Below are the code and all the weights of a small trained network. Each question names an input and a class and asks about switching units off, where a switched-off unit gives its printed mean instead of its output.

import numpy as np


def w(rows, s, z=0):
    codes = np.array(rows[::2]) - 128.0
    scale = np.full(codes.shape[1], s)
    scale[-1] = z or s
    return codes * scale


def norm(h):
    return h / np.sqrt((h * h).mean(-1, keepdims=True) + 1e-5)


def f(y):
    return np.maximum(y, 0)


def log_softmax(a):
    a = a - a.max(-1, keepdims=True)
    return a - np.log(np.exp(a).sum(-1, keepdims=True))


def net(x, mask):
    res = np.array(x, float).reshape(1, 3) / 4 @ E
    u = 0
    for l in range(2):
        y = f(norm(res) @ A[l][:, :-1].T + A[l][:, -1])
        res = res + np.where(mask[u : u + 14], y, B[l][:, -1]) @ B[l][:, :-1]
        u += 14
    return log_softmax(norm(res)[-1] @ U[:, :-1].T + U[:, -1])


A, B = {}, {}
E = w([
[83,101,237],'x0',
[203,233,167],'x1',
[41,254,130],'x2',
],0.0082)
A[0] = w([
[108,78,174,76],'L0N1',
[161,146,119,93],'L0N2',
[81,229,71,93],'L0N3',
[185,152,49,181],'L0N4',
[128,94,108,80],'L0N5',
[213,171,162,85],'L0N6',
[148,185,125,2],'L0N7',
[172,145,73,179],'L0N8',
[98,125,128,193],'L0N9',
[131,101,155,59],'L0N10',
[254,197,116,92],'L0N11',
[91,92,207,127],'L0N12',
[99,154,118,76],'L0N13',
[147,106,94,43],'L0N14',
],0.022,0.0072)
B[0] = w([
[200,47,146,161],'L0N1',
[116,159,141,153],'L0N2',
[35,137,207,216],'L0N3',
[105,106,55,235],'L0N4',
[137,75,116,149],'L0N5',
[208,141,143,211],'L0N6',
[126,80,57,151],'L0N7',
[121,115,77,210],'L0N8',
[177,92,139,167],'L0N9',
[136,113,157,140],'L0N10',
[145,254,99,255],'L0N11',
[181,31,125,187],'L0N12',
[119,119,157,145],'L0N13',
[126,102,94,145],'L0N14',
],0.049,0.012)
A[1] = w([
[176,161,133,42],'L1N1',
[128,168,168,217],'L1N2',
[124,129,130,31],'L1N3',
[208,190,153,2],'L1N4',
[131,83,95,78],'L1N5',
[131,88,100,98],'L1N6',
[125,125,131,53],'L1N7',
[121,168,160,158],'L1N8',
[136,163,136,170],'L1N9',
[107,157,80,147],'L1N10',
[69,52,254,114],'L1N11',
[187,173,145,36],'L1N12',
[190,163,135,68],'L1N13',
[124,146,87,90],'L1N14',
],0.028,0.0045)
B[1] = w([
[162,142,109,169],'L1N1',
[123,116,70,178],'L1N2',
[128,144,148,128],'L1N3',
[181,191,105,198],'L1N4',
[132,105,79,181],'L1N5',
[129,103,89,177],'L1N6',
[139,125,138,128],'L1N7',
[132,105,85,168],'L1N8',
[112,113,129,170],'L1N9',
[127,79,180,202],'L1N10',
[120,211,254,248],'L1N11',
[170,166,113,180],'L1N12',
[167,158,109,182],'L1N13',
[117,100,166,176],'L1N14',
],0.072,0.013)
U = w([
[118,10,65,14],'0',
[20,156,103,5],'1',
[181,206,93,248],'2',
[192,34,213,117],'3',
[88,192,250,182],'4',
],0.024,0.0024)

Each question gives the input, the list of numbers given to net, and the class t.
The units are the neurons (one row each of A and B). Each row of codes is followed by its name. A weight is (code - 128) times the scale printed after its matrix; where a second scale follows, it is the last column's (A, B and U).
mask holds one flag per neuron, layer by layer. A switched-off neuron (its flag False) gives its mean, the last column of its row in B, instead of its output. The means were averaged over made-up inputs and are rounded, as every weight is.
A unit's drop is (log p(t) with every unit on - log p(t) with that unit switched off) / (log p(t) with every unit on - log p(t) with every unit switched off).
most important unit: the unit with the biggest drop
top k neurons: the k neurons with the biggest drops, biggest first
k most important neurons of layer l: the k neurons of layer l with the biggest drops, biggest first
drop of u: that unit's drop, to one decimal
input [0,5,4], class 1: most important unit => L0N3
input [-1,-5,-1], class 3: top 3 neurons => (L0N11, L0N4, L0N3)
input [-4,0,1], class 1: top 2 neurons => (L1N11, L0N3)
input [6,3,3], class 4: top 3 neurons => (L0N11, L1N11, L0N4)
input [-1,3,2], class 1: top 3 neurons => (L0N3, L1N11, L0N7)
input [8,2,2], class 3: top 4 neurons => (L0N12, L0N3, L0N11, L0N4)
input [-5,-6,4], class 4: top 2 neurons => (L0N3, L0N11)
input [1,7,8], class 4: 2 most important neurons of layer 1 => (L1N5, L1N6)
input [-6,8,5], class 1: top 4 neurons => (L0N3, L1N11, L0N4, L0N7)
input [-6,3,1], class 1: 3 most important neurons of layer 0 => (L0N3, L0N4, L0N11)
input [-7,0,7], class 4: 2 most important neurons of layer 0 => (L0N3, L0N11)
input [-4,7,5], class 1: top 4 neurons => (L0N3, L1N11, L0N7, L0N4)
input [-5,-7,-5], class 0: drop of L1N11 => 0.0
input [-6,5,4], class 1: drop of L0N3 => 0.7
input [0,-4,-2], class 3: drop of L0N8 => 0.3
input [0,-6,-1], class 3: top neuron => (L0N11)
input [-4,4,7], class 1: 3 most important neurons of layer 0 => (L0N3, L0N11, L0N12)
